Below are the code and all the weights of a small trained network. Each question names an input and a class and asks about switching units off, where a switched-off unit gives its printed mean instead of its output.

import numpy as np


def w(rows, s, z=0):
    codes = np.array(rows[::2]) - 128.0
    scale = np.full(codes.shape[1], s)
    scale[-1] = z or s
    return codes * scale


def f(y):
    return y / 2 * (1 + np.tanh(0.7978845608 * (y + 0.044715 * y**3)))


def log_softmax(a):
    a = a - a.max(-1, keepdims=True)
    return a - np.log(np.exp(a).sum(-1, keepdims=True))


def net(x, mask):
    res = np.array(x, float).reshape(1, 5) / 4 @ E
    y = f(res @ A[0][:, :-1].T + A[0][:, -1])
    res = res + np.where(mask, y, B[0][:, -1]) @ B[0][:, :-1]
    return log_softmax(res[-1] @ U[:, :-1].T + U[:, -1])


A, B = {}, {}
E = w([
[225,169,82,156,185,250,186,204,66,100,191,150],'x0',
[182,98,216,255,111,49,157,142,173,47,177,181],'x1',
[86,195,93,247,145,74,187,93,117,192,165,47],'x2',
[72,116,169,215,58,199,79,192,87,215,125,164],'x3',
[80,95,191,184,226,170,168,67,58,103,36,143],'x4',
],0.009)
A[0] = w([
[210,198,54,157,186,237,197,235,48,89,209,154,25],'neuron 1',
[75,212,82,223,140,56,177,88,105,215,174,5,1],'neuron 2',
[50,110,176,114,96,69,101,75,151,108,85,86,89],'neuron 3',
[74,83,175,216,33,184,48,214,75,220,128,160,54],'neuron 4',
[86,92,151,97,61,64,101,58,158,165,106,99,92],'neuron 5',
[90,156,72,67,147,207,66,130,118,192,59,54,82],'neuron 6',
[94,65,208,181,221,118,165,79,39,65,23,163,11],'neuron 7',
[92,131,84,43,139,171,111,154,88,167,93,80,85],'neuron 8',
[167,20,166,31,96,180,45,164,124,58,79,217,48],'neuron 9',
[57,70,121,110,220,194,158,58,103,152,66,117,87],'neuron 10',
[173,159,40,61,6,59,67,205,211,156,248,105,37],'neuron 11',
[173,60,254,248,91,73,159,163,192,31,195,193,35],'neuron 12',
[147,72,163,42,113,142,55,156,143,84,87,185,48],'neuron 13',
[198,130,82,52,210,49,173,54,166,25,135,62,35],'neuron 14',
[97,110,126,79,127,175,146,104,125,191,142,111,61],'neuron 15',
[14,78,140,121,45,4,38,74,189,162,46,127,98],'neuron 16',
[70,166,34,40,127,169,106,115,79,178,106,94,96],'neuron 17',
],0.008,0.0061)
B[0] = w([
[158,5,120,73,174,196,160,171,129,117,188,136,235],'neuron 1',
[106,141,130,201,72,146,208,125,192,88,100,12,217],'neuron 2',
[158,74,119,91,163,182,153,167,101,129,158,148,191],'neuron 3',
[20,188,116,49,139,153,137,26,189,195,90,203,207],'neuron 4',
[148,65,125,121,140,170,134,151,110,114,183,148,198],'neuron 5',
[177,152,95,137,92,61,125,113,100,76,135,181,210],'neuron 6',
[139,174,220,164,168,120,34,192,90,178,113,112,214],'neuron 7',
[147,133,85,138,113,72,119,104,77,92,149,151,192],'neuron 8',
[96,141,117,212,68,153,177,85,202,108,133,1,222],'neuron 9',
[158,153,183,146,142,107,47,183,123,144,99,133,193],'neuron 10',
[127,187,243,176,208,127,23,211,60,201,59,116,238],'neuron 11',
[191,140,41,103,66,19,110,107,72,72,119,166,246],'neuron 12',
[118,141,130,203,106,135,204,129,145,124,123,55,189],'neuron 13',
[17,187,111,61,110,184,123,12,183,201,90,210,212],'neuron 14',
[137,136,118,115,101,84,127,151,146,117,128,153,152],'neuron 15',
[172,54,102,82,180,181,173,172,125,105,186,141,253],'neuron 16',
[177,128,98,142,88,59,125,123,113,95,124,156,214],'neuron 17',
],0.0095,0.016)
U = w([
[169,50,113,80,161,188,146,177,120,124,165,135,120],'0',
[181,147,82,117,81,13,111,131,103,102,125,158,97],'1',
[137,175,198,150,168,122,48,193,103,160,99,107,138],'2',
[108,145,116,180,84,145,179,126,159,117,121,6,254],'3',
[38,173,113,62,125,163,123,72,150,163,110,196,22],'4',
],0.013,0.0019)

Each question gives the input, the list of numbers given to net, and the class t.
The units are the neurons (one row each of A and B). Each row of codes is followed by its name. A weight is (code - 128) times the scale printed after its matrix; where a second scale follows, it is the last column's (A, B and U).
mask holds one flag per neuron, in row order. A switched-off neuron (its flag False) gives its mean, the last column of its row in B, instead of its output. The means were averaged over made-up inputs and are rounded, as every weight is.
A unit's drop is (log p(t) with every unit on - log p(t) with that unit switched off) / (log p(t) with every unit on - log p(t) with every unit switched off).
The circuit of an input: a set's keep is (log p(t) with only the set's units on - log p(t) with every unit switched off) / (log p(t) with every unit on - log p(t) with every unit switched off). Starting from the 12 units with the biggest drops (on a tie, the unit counted first), units are removed one at a time, each time the one whose removal leaves the highest keep (on an exact tie, the one counted first), for as long as the keep stays at least 0.8.
circuit, biggest first: the units of the circuit, biggest drop first
most important unit: the unit with the biggest drop
k most important neurons: the k neurons with the biggest drops, biggest first
drop of u: that unit's drop, to one decimal
input [-3,-1,7,-1,8], class 2: 2 most important neurons	(neuron 7; neuron 10)
input [-3,4,-6,-2,0], class 3: most important unit	neuron 9
input [-5,-6,0,-7,1], class 4: 3 most important neurons	(neuron 14; neuron 12; neuron 1)
input [-6,0,4,-7,-6], class 4: 3 most important neurons	(neuron 14; neuron 1; neuron 7)
input [-2,-2,5,-3,-5], class 2: 3 most important neurons	(neuron 11; neuron 9; neuron 13)
input [-2,0,2,-1,2], class 0: circuit, biggest first	(neuron 11; neuron 9; neuron 12)
input [-4,-4,-1,-6,7], class 2: 3 most important neurons	(neuron 7; neuron 10; neuron 4)
input [2,4,-8,-8,-2], class 3: 2 most important neurons	(neuron 9; neuron 13)
input [-5,-6,2,-1,2], class 1: 3 most important neurons	(neuron 1; neuron 6; neuron 17)
input [-6,-8,6,4,-4], class 1: 2 most important neurons	(neuron 6; neuron 17)
input [6,5,3,5,4], class 0: 3 most important neurons	(neuron 1; neuron 14; neuron 11)
input [-7,5,-7,0,4], class 0: 4 most important neurons	(neuron 16; neuron 3; neuron 2; neuron 5)
input [-2,1,-7,-6,-8], class 2: drop of neuron 11	2.7
input [-3,5,8,-5,-2], class 3: circuit, biggest first	(neuron 2)
input [4,1,6,8,-2], class 4: drop of neuron 9	0.1
input [7,-8,-6,1,5], class 1: drop of neuron 6	0.6
